Below is a small trained network, with its code and all its weights. Each question gives an input and a class and asks what happens when units are switched off, that is, made to give their printed mean instead of their output.

import numpy as np


def w(rows, s, z=0):
    codes = np.array(rows[::2]) - 128.0
    scale = np.full(codes.shape[1], s)
    scale[-1] = z or s
    return codes * scale


def norm(h):
    return h / np.sqrt((h * h).mean(-1, keepdims=True) + 1e-5)


def f(y):
    return y / 2 * (1 + np.tanh(0.7978845608 * (y + 0.044715 * y**3)))


def log_softmax(a):
    a = a - a.max(-1, keepdims=True)
    return a - np.log(np.exp(a).sum(-1, keepdims=True))


def net(x, mask):
    res = np.array(x, float).reshape(1, 8) / 4 @ E
    u = 0
    for l in range(3):
        y = f(norm(res) @ A[l][:, :-1].T + A[l][:, -1])
        res = res + np.where(mask[u : u + 7], y, B[l][:, -1]) @ B[l][:, :-1]
        u += 7
    return log_softmax(norm(res)[-1] @ U[:, :-1].T + U[:, -1])


A, B = {}, {}
E = w([
[187,186,148,202,193,39,232],'x0',
[130,120,139,133,128,124,126],'x1',
[126,124,132,133,126,127,125],'x2',
[129,129,130,127,127,131,132],'x3',
[125,139,113,121,129,135,133],'x4',
[71,162,194,37,110,65,181],'x5',
[144,188,122,211,2,76,91],'x6',
[43,82,73,185,92,133,219],'x7',
],0.0063)
A[0] = w([
[53,166,155,79,196,82,169,144],'L0N1',
[1,38,53,173,58,60,231,9],'L0N2',
[122,84,121,72,99,151,84,33],'L0N3',
[11,205,169,64,70,44,104,73],'L0N4',
[164,196,184,240,88,88,127,173],'L0N5',
[72,120,147,103,206,202,115,4],'L0N6',
[197,253,195,44,177,101,30,53],'L0N7',
],0.0054,0.0042)
B[0] = w([
[147,73,152,89,118,129,183,223],'L0N1',
[108,254,207,172,188,213,113,243],'L0N2',
[97,113,107,96,144,80,125,130],'L0N3',
[168,87,133,67,77,159,198,208],'L0N4',
[139,156,73,98,120,87,114,254],'L0N5',
[105,80,133,132,202,130,131,129],'L0N6',
[119,177,194,158,155,153,131,243],'L0N7',
],0.0098,0.0031)
A[1] = w([
[77,71,140,38,74,254,57,66],'L1N1',
[135,40,116,96,249,105,140,3],'L1N2',
[223,167,203,87,176,117,65,48],'L1N3',
[197,94,75,215,135,172,92,62],'L1N4',
[214,159,95,127,231,87,225,14],'L1N5',
[11,100,107,197,166,131,194,164],'L1N6',
[186,96,91,147,208,172,109,111],'L1N7',
],0.0083,0.004)
B[1] = w([
[133,134,95,220,205,7,150,255],'L1N1',
[65,72,108,84,23,168,57,177],'L1N2',
[87,197,135,192,187,212,153,197],'L1N3',
[210,110,167,90,193,120,238,176],'L1N4',
[53,44,52,205,143,46,87,208],'L1N5',
[159,203,178,126,181,181,51,211],'L1N6',
[130,120,166,92,93,150,167,177],'L1N7',
],0.011,0.0058)
A[2] = w([
[172,83,169,106,126,110,238,167],'L2N1',
[204,181,133,172,69,75,135,3],'L2N2',
[105,138,70,151,183,35,91,24],'L2N3',
[240,70,65,170,151,199,173,68],'L2N4',
[140,159,159,188,121,110,164,42],'L2N5',
[75,14,106,77,184,200,113,53],'L2N6',
[217,189,34,126,2,137,103,30],'L2N7',
],0.0083,0.0045)
B[2] = w([
[193,122,84,78,175,26,204,223],'L2N1',
[81,36,162,79,98,213,68,175],'L2N2',
[85,39,44,208,72,65,85,254],'L2N3',
[200,188,159,57,143,69,214,185],'L2N4',
[66,67,118,111,154,125,24,172],'L2N5',
[141,148,150,76,2,173,91,234],'L2N6',
[37,52,223,27,15,252,21,183],'L2N7',
],0.0093,0.0034)
U = w([
[76,40,42,214,161,47,87,57],'0',
[106,230,218,204,220,248,111,4],'1',
[80,42,177,60,58,204,76,206],'2',
[223,122,164,38,136,74,242,144],'3',
],0.014,0.0033)

Each question gives the input, the list of numbers given to net, and the class t.
The units are the neurons (one row each of A and B). Each row of codes is followed by its name. A weight is (code - 128) times the scale printed after its matrix; where a second scale follows, it is the last column's (A, B and U).
mask holds one flag per neuron, layer by layer. A switched-off neuron (its flag False) gives its mean, the last column of its row in B, instead of its output. The means were averaged over made-up inputs and are rounded, as every weight is.
A unit's drop is (log p(t) with every unit on - log p(t) with that unit switched off) / (log p(t) with every unit on - log p(t) with every unit switched off).
The circuit of an input: a set's keep is (log p(t) with only the set's units on - log p(t) with every unit switched off) / (log p(t) with every unit on - log p(t) with every unit switched off). Starting from the 12 units with the biggest drops (on a tie, the unit counted first), units are removed one at a time, each time the one whose removal leaves the highest keep (on an exact tie, the one counted first), for as long as the keep stays at least 0.8.
circuit, biggest first: the units of the circuit, biggest drop first
most important unit: the unit with the biggest drop
top k neurons: the k neurons with the biggest drops, biggest first
top k neurons in layer l: the k neurons of layer l with the biggest drops, biggest first
drop of u: that unit's drop, to one decimal
input [6,-7,-5,6,-8,5,-1,-4], class 0: circuit, biggest first	L1N5
input [7,-8,-2,6,-6,6,8,-5], class 2: circuit, biggest first	L1N1; L2N2
input [-6,-5,-4,7,-8,8,2,4], class 3: top 2 neurons	L0N4; L1N5
input [1,3,5,5,5,-2,-6,-5], class 2: top 2 neurons in layer 0	L0N2; L0N6
input [-7,-4,7,1,-4,4,3,8], class 1: top 3 neurons	L0N2; L1N5; L1N6
input [-1,2,-8,-1,3,-7,7,6], class 2: top 2 neurons	L2N7; L1N1
input [-6,-4,5,5,2,-6,-7,7], class 1: top 3 neurons	L1N6; L1N5; L1N1
input [-7,3,-3,0,6,8,2,-6], class 3: top 4 neurons	L0N4; L1N5; L0N7; L2N1
input [6,7,-5,-6,7,-2,1,8], class 1: top 3 neurons	L0N2; L1N6; L1N1
input [4,-5,-5,1,3,-7,6,-5], class 3: top 3 neurons	L1N4; L2N4; L1N2
input [-2,-5,-3,0,5,5,0,-6], class 1: top 2 neurons	L0N7; L1N3
input [5,-5,-2,-6,8,4,8,-7], class 2: top 2 neurons	L0N5; L0N2
input [5,-7,0,4,3,0,-6,3], class 2: top 3 neurons	L1N2; L1N1; L2N6
input [-3,5,-7,-8,1,-5,3,4], class 3: most important unit	L1N4
input [-7,-2,0,-4,3,3,-1,8], class 1: top 3 neurons	L0N2; L1N6; L1N5
input [3,1,-3,-5,7,5,-4,7], class 1: top 2 neurons	L0N2; L1N6
input [4,-7,-4,6,-7,2,-6,2], class 2: top 2 neurons	L1N1; L1N2
input [-6,-7,-6,8,-3,5,-2,7], class 1: top 2 neurons in layer 0	L0N2; L0N5
input [-5,-1,-5,4,-4,5,-2,2], class 0: top 3 neurons in layer 1	L1N1; L1N4; L1N7
input [4,-4,3,3,8,-7,4,4], class 3: circuit, biggest first	L1N4
input [-7,-3,7,-2,-1,0,-3,4], class 0: drop of L1N1	3.1
input [-2,7,7,-2,-5,3,-4,-8], class 1: drop of L2N5	0.0
input [-2,-7,4,-3,5,-8,4,6], class 3: drop of L2N4	0.3
input [-6,1,0,5,-1,3,-2,-7], class 1: top 2 neurons in layer 1	L1N3; L1N5
